Below is a small trained network, with its code and all its weights. Each question gives an input and a target symbol and asks what happens when units are switched off, that is, made to give their printed mean instead of their output.

import numpy as np


def w(rows, s, z=0):
    codes = np.array(rows[::2]) - 128.0
    scale = np.full(codes.shape[1], s)
    scale[-1] = z or s
    return codes * scale


def norm(h):
    return h / np.sqrt((h * h).mean(-1, keepdims=True) + 1e-5)


def softmax(a):
    e = np.exp(a - a.max(-1, keepdims=True))
    return e / e.sum(-1, keepdims=True)


def log_softmax(a):
    a = a - a.max(-1, keepdims=True)
    return a - np.log(np.exp(a).sum(-1, keepdims=True))


def net(x, mask):
    ids = ['ΓΔΛβεθξπσ'.index(c) for c in x.split()]
    T = len(ids)
    res = E[ids] + P[:T]
    u = 0
    for l in range(3):
        r = norm(res)
        for j in range(2):
            rows = slice(4 * j, 4 * j + 4)
            q, k, v = (r @ M[l][rows].T for M in (Q, K, V))
            z = softmax(np.where(np.tri(T) > 0, q @ k.T / 4**0.5, -1e9)) @ v
            o = O[l][rows]
            res = res + np.where(mask[u + j], z, o[:, -1]) @ o[:, :-1]
        u += 2
    return log_softmax(norm(res)[-1] @ U[:, :-1].T + U[:, -1])


Q, K, V, O = {}, {}, {}, {}
E = w([
[97,130,117,102,195,152,137,110,147],'Γ',
[19,254,125,169,96,136,62,75,156],'Δ',
[152,119,160,99,177,128,101,113,120],'Λ',
[99,75,132,169,188,155,106,116,144],'β',
[102,98,65,88,163,155,100,104,185],'ε',
[113,107,134,89,111,115,120,141,141],'θ',
[144,108,124,176,108,126,133,106,93],'ξ',
[142,130,69,127,138,155,91,158,75],'π',
[164,115,76,110,97,139,97,97,149],'σ',
],0.007)
P = w([
[252,145,147,174,161,81,167,225,226],'0',
[182,146,154,130,191,186,115,172,174],'1',
[171,151,155,137,148,193,107,163,162],'2',
[164,135,171,133,112,203,104,161,164],'3',
[100,141,176,110,151,165,153,109,109],'4',
[102,138,163,109,138,183,128,106,108],'5',
[96,128,172,111,110,183,135,109,101],'6',
[83,116,170,102,103,171,138,93,97],'7',
[82,112,162,104,96,158,121,88,90],'8',
[67,103,145,100,82,135,113,98,96],'9',
[72,64,167,107,59,132,98,103,84],'10',
[65,54,151,107,56,130,58,108,96],'11',
[49,44,129,120,46,106,12,99,102],'12',
],0.0034)
Q[0] = w([
[119,143,85,125,168,125,239,135,169],'L0H0',
[207,147,110,166,117,4,153,174,172],'L0H0',
[149,161,76,113,157,109,168,200,239],'L0H0',
[237,170,96,192,133,130,226,188,54],'L0H0',
[191,151,111,147,202,73,187,127,171],'L0H1',
[67,132,155,112,98,210,51,63,135],'L0H1',
[167,129,139,115,168,50,182,118,107],'L0H1',
[65,135,160,136,67,141,94,122,106],'L0H1',
],0.0043)
K[0] = w([
[255,168,114,114,211,236,185,163,72],'L0H0',
[212,120,79,205,122,133,209,252,137],'L0H0',
[208,50,104,160,169,132,187,167,87],'L0H0',
[190,185,171,219,198,205,162,156,154],'L0H0',
[176,52,121,38,170,142,178,174,142],'L0H1',
[55,160,120,126,69,104,80,8,101],'L0H1',
[180,90,199,101,157,154,171,124,134],'L0H1',
[110,177,154,144,124,64,144,115,126],'L0H1',
],0.0037)
V[0] = w([
[75,95,142,128,65,73,118,184,217],'L0H0',
[174,36,122,91,157,108,88,144,152],'L0H0',
[185,68,157,90,157,125,182,88,57],'L0H0',
[105,124,181,148,78,105,18,117,153],'L0H0',
[121,185,67,207,133,130,109,55,165],'L0H1',
[117,155,98,172,113,108,68,170,156],'L0H1',
[171,3,54,117,193,121,156,121,108],'L0H1',
[88,183,119,104,185,154,155,108,89],'L0H1',
],0.0035)
O[0] = w([
[130,174,70,146,164,167,184,140,108,35],'L0H0',
[123,140,187,99,74,180,166,160,106,255],'L0H0',
[127,132,170,129,105,119,86,188,124,130],'L0H0',
[135,109,132,85,151,96,205,92,59,244],'L0H0',
[155,148,154,119,149,78,104,75,112,155],'L0H1',
[157,136,141,74,179,120,158,80,124,142],'L0H1',
[180,140,192,145,33,254,113,147,136,102],'L0H1',
[69,112,132,114,115,119,79,100,127,191],'L0H1',
],0.0048,0.0016)
Q[1] = w([
[37,45,75,42,176,67,109,2,76],'L1H0',
[73,74,170,130,50,126,192,154,100],'L1H0',
[132,99,110,194,152,156,192,131,168],'L1H0',
[92,57,132,112,164,74,88,100,20],'L1H0',
[69,133,159,63,185,137,54,98,151],'L1H1',
[165,128,122,161,73,142,124,141,132],'L1H1',
[36,86,190,90,87,140,28,84,83],'L1H1',
[148,80,180,94,89,185,59,168,208],'L1H1',
],0.0084)
K[1] = w([
[91,32,70,106,56,110,87,103,41],'L1H0',
[66,204,155,105,171,133,55,94,88],'L1H0',
[172,218,120,80,110,109,138,152,154],'L1H0',
[70,50,95,107,82,103,61,111,150],'L1H0',
[104,124,82,134,77,91,162,87,78],'L1H1',
[133,128,156,157,179,124,98,156,148],'L1H1',
[41,143,109,123,105,82,64,82,76],'L1H1',
[101,254,119,239,168,61,136,164,167],'L1H1',
],0.0076)
V[1] = w([
[144,202,104,12,69,97,75,109,171],'L1H0',
[131,68,90,211,106,148,109,61,253],'L1H0',
[111,67,23,93,182,168,120,203,129],'L1H0',
[87,130,199,81,149,91,161,146,239],'L1H0',
[130,119,176,181,120,65,98,192,97],'L1H1',
[169,32,226,88,102,108,182,129,71],'L1H1',
[133,130,96,171,77,174,173,57,139],'L1H1',
[90,238,90,254,95,134,157,163,104],'L1H1',
],0.005)
O[1] = w([
[148,199,127,195,96,193,2,48,136,97],'L1H0',
[84,107,209,97,31,114,156,79,173,106],'L1H0',
[39,131,182,140,143,142,123,180,23,151],'L1H0',
[107,191,114,82,118,97,49,209,208,147],'L1H0',
[103,98,108,136,146,150,73,186,175,99],'L1H1',
[82,107,60,52,134,178,122,92,172,189],'L1H1',
[176,154,114,176,94,146,175,50,151,96],'L1H1',
[144,102,104,239,125,129,149,168,134,2],'L1H1',
],0.0063,0.0034)
Q[2] = w([
[138,139,106,156,185,102,89,73,120],'L2H0',
[87,138,78,111,151,50,98,65,123],'L2H0',
[150,127,94,127,142,69,131,174,169],'L2H0',
[98,109,149,107,121,190,124,70,91],'L2H0',
[134,107,97,115,157,122,100,63,132],'L2H1',
[94,145,166,110,134,147,38,32,116],'L2H1',
[36,133,192,87,133,60,119,123,82],'L2H1',
[89,86,160,1,79,131,174,112,108],'L2H1',
],0.0096)
K[2] = w([
[163,124,179,107,188,42,94,105,93],'L2H0',
[127,81,188,49,227,89,80,80,58],'L2H0',
[230,69,188,98,137,194,171,253,145],'L2H0',
[54,127,82,151,142,75,105,29,118],'L2H0',
[148,62,112,77,104,156,120,122,62],'L2H1',
[121,85,141,111,32,96,35,111,71],'L2H1',
[71,176,85,124,99,63,84,95,53],'L2H1',
[63,94,81,96,118,33,155,13,138],'L2H1',
],0.0068)
V[2] = w([
[115,65,124,120,130,68,51,64,42],'L2H0',
[155,36,189,25,138,185,108,171,8],'L2H0',
[209,5,188,112,96,152,76,147,70],'L2H0',
[75,185,210,135,167,47,152,136,160],'L2H0',
[96,4,244,199,162,64,86,89,138],'L2H1',
[55,211,57,162,122,106,125,89,192],'L2H1',
[129,46,170,41,152,87,152,83,160],'L2H1',
[39,33,176,52,129,118,117,220,48],'L2H1',
],0.0044)
O[2] = w([
[106,203,160,78,175,183,126,163,188,137],'L2H0',
[95,221,197,77,215,45,91,8,105,246],'L2H0',
[166,164,137,147,217,77,109,77,170,127],'L2H0',
[103,172,55,94,79,173,177,122,79,162],'L2H0',
[149,199,171,196,91,34,141,168,235,103],'L2H1',
[64,3,182,42,98,69,79,172,143,106],'L2H1',
[112,145,66,96,114,112,179,67,187,241],'L2H1',
[82,227,73,127,103,178,218,185,152,252],'L2H1',
],0.0044,0.0038)
U = w([
[79,170,197,125,52,137,125,189,142,106],'Γ',
[102,78,185,108,149,17,142,137,102,106],'Δ',
[92,129,81,60,176,156,66,169,173,155],'Λ',
[140,149,95,89,109,111,255,106,177,102],'β',
[153,126,172,116,44,180,116,59,100,83],'ε',
[108,109,97,151,155,178,184,157,41,146],'θ',
[151,79,70,173,131,105,122,129,180,253],'ξ',
[164,218,152,188,209,101,115,103,132,121],'π',
[168,95,145,130,127,147,116,97,141,97],'σ',
],0.0064,0.0034)

Each question gives the input, a string of symbols that net reads in full, and the target symbol t.
The units are the heads (4 rows each of Q, K, V and O). Each row of codes is followed by its name. A weight is (code - 128) times the scale printed after its matrix; where a second scale follows, it is the last column's (O and U).
mask holds one flag per head, layer by layer. A switched-off head (its flag False) gives its mean, the last column of its rows in O, instead of its output. The means were averaged over made-up inputs and are rounded, as every weight is.
A unit's drop is (log p(t) with every unit on - log p(t) with that unit switched off) / (log p(t) with every unit on - log p(t) with every unit switched off).
The circuit of an input: a set's keep is (log p(t) with only the set's units on - log p(t) with every unit switched off) / (log p(t) with every unit on - log p(t) with every unit switched off). Starting from all 6 units, units are removed one at a time, each time the one whose removal leaves the highest keep (on an exact tie, the one counted first), for as long as the keep stays at least 0.8.
circuit, biggest first: the units of the circuit, biggest drop first
which heads matter: for each layer, one digit per head in row order, 1 if its drop is at least 0.15 and else 0, layers parted by /
drop when u is switched off: that unit's drop, to one decimal
input ξ Λ ξ ε, target ξ: circuit, biggest first => L1H1, L2H0, L0H0
input Δ Γ σ π, target ε: circuit, biggest first => L1H0, L0H0
input β Λ π ε, target β: circuit, biggest first => L1H0, L0H1, L2H1
input β Γ Λ, target β: which heads matter => 01 / 10 / 11
input Λ Λ Λ β θ Λ π Δ ε, target θ: which heads matter => 00 / 11 / 10
input θ Λ Λ Λ, target θ: which heads matter => 11 / 01 / 11
input Λ Λ π Λ Λ Λ π Δ Λ π Γ, target θ: circuit, biggest first => L1H0
input σ Δ ε π β, target θ: circuit, biggest first => L2H0, L1H0
input σ σ Λ Λ Λ ε ε σ Δ, target ε: which heads matter => 01 / 11 / 11
input Δ β σ Λ β β β Γ, target Δ: which heads matter => 11 / 11 / 01
input Δ σ ε, target ε: which heads matter => 11 / 11 / 11
input β ε ξ β β Λ Λ Λ Δ Γ, target π: which heads matter => 00 / 11 / 00
input Γ Λ Λ, target Γ: circuit, biggest first => L1H0, L0H0, L1H1, L0H1
input π π Λ β β Δ, target Δ: circuit, biggest first => L0H1, L1H0, L1H1
input Λ Λ Λ Λ Λ, target Λ: circuit, biggest first => L1H1, L1H0
input Λ Λ ε π Δ σ, target ε: circuit, biggest first => L1H0
input β θ Λ π β Λ β π, target β: circuit, biggest first => L1H0, L2H1, L0H1
input ε π β β Λ Λ Λ β Λ Λ Δ, target π: which heads matter => 10 / 11 / 10
input Λ π Λ θ π Δ Λ Δ Δ Λ Λ β, target Δ: which heads matter => 00 / 10 / 01
input Γ Λ Λ Δ, target π: circuit, biggest first => L1H1
input Δ β π β Λ Λ Δ Λ Λ β ξ β Λ, target β: which heads matter => 00 / 11 / 01
input Δ Λ Λ, target π: which heads matter => 11 / 01 / 00
input Δ Λ Λ θ Λ σ β, target ε: which heads matter => 11 / 11 / 10
input β ε σ β π Δ ε π β Λ Λ Γ, target π: which heads matter => 00 / 11 / 01
input β Δ Λ Γ ξ Λ Λ Λ σ Λ Λ Λ, target ε: which heads matter => 11 / 10 / 10
input π π β ε, target π: drop when L0H0 is switched off => 0.1
input ε Λ β, target ε: drop when L0H1 is switched off => 0.7
input Γ σ Γ, target Γ: drop when L1H0 is switched off => 1.3
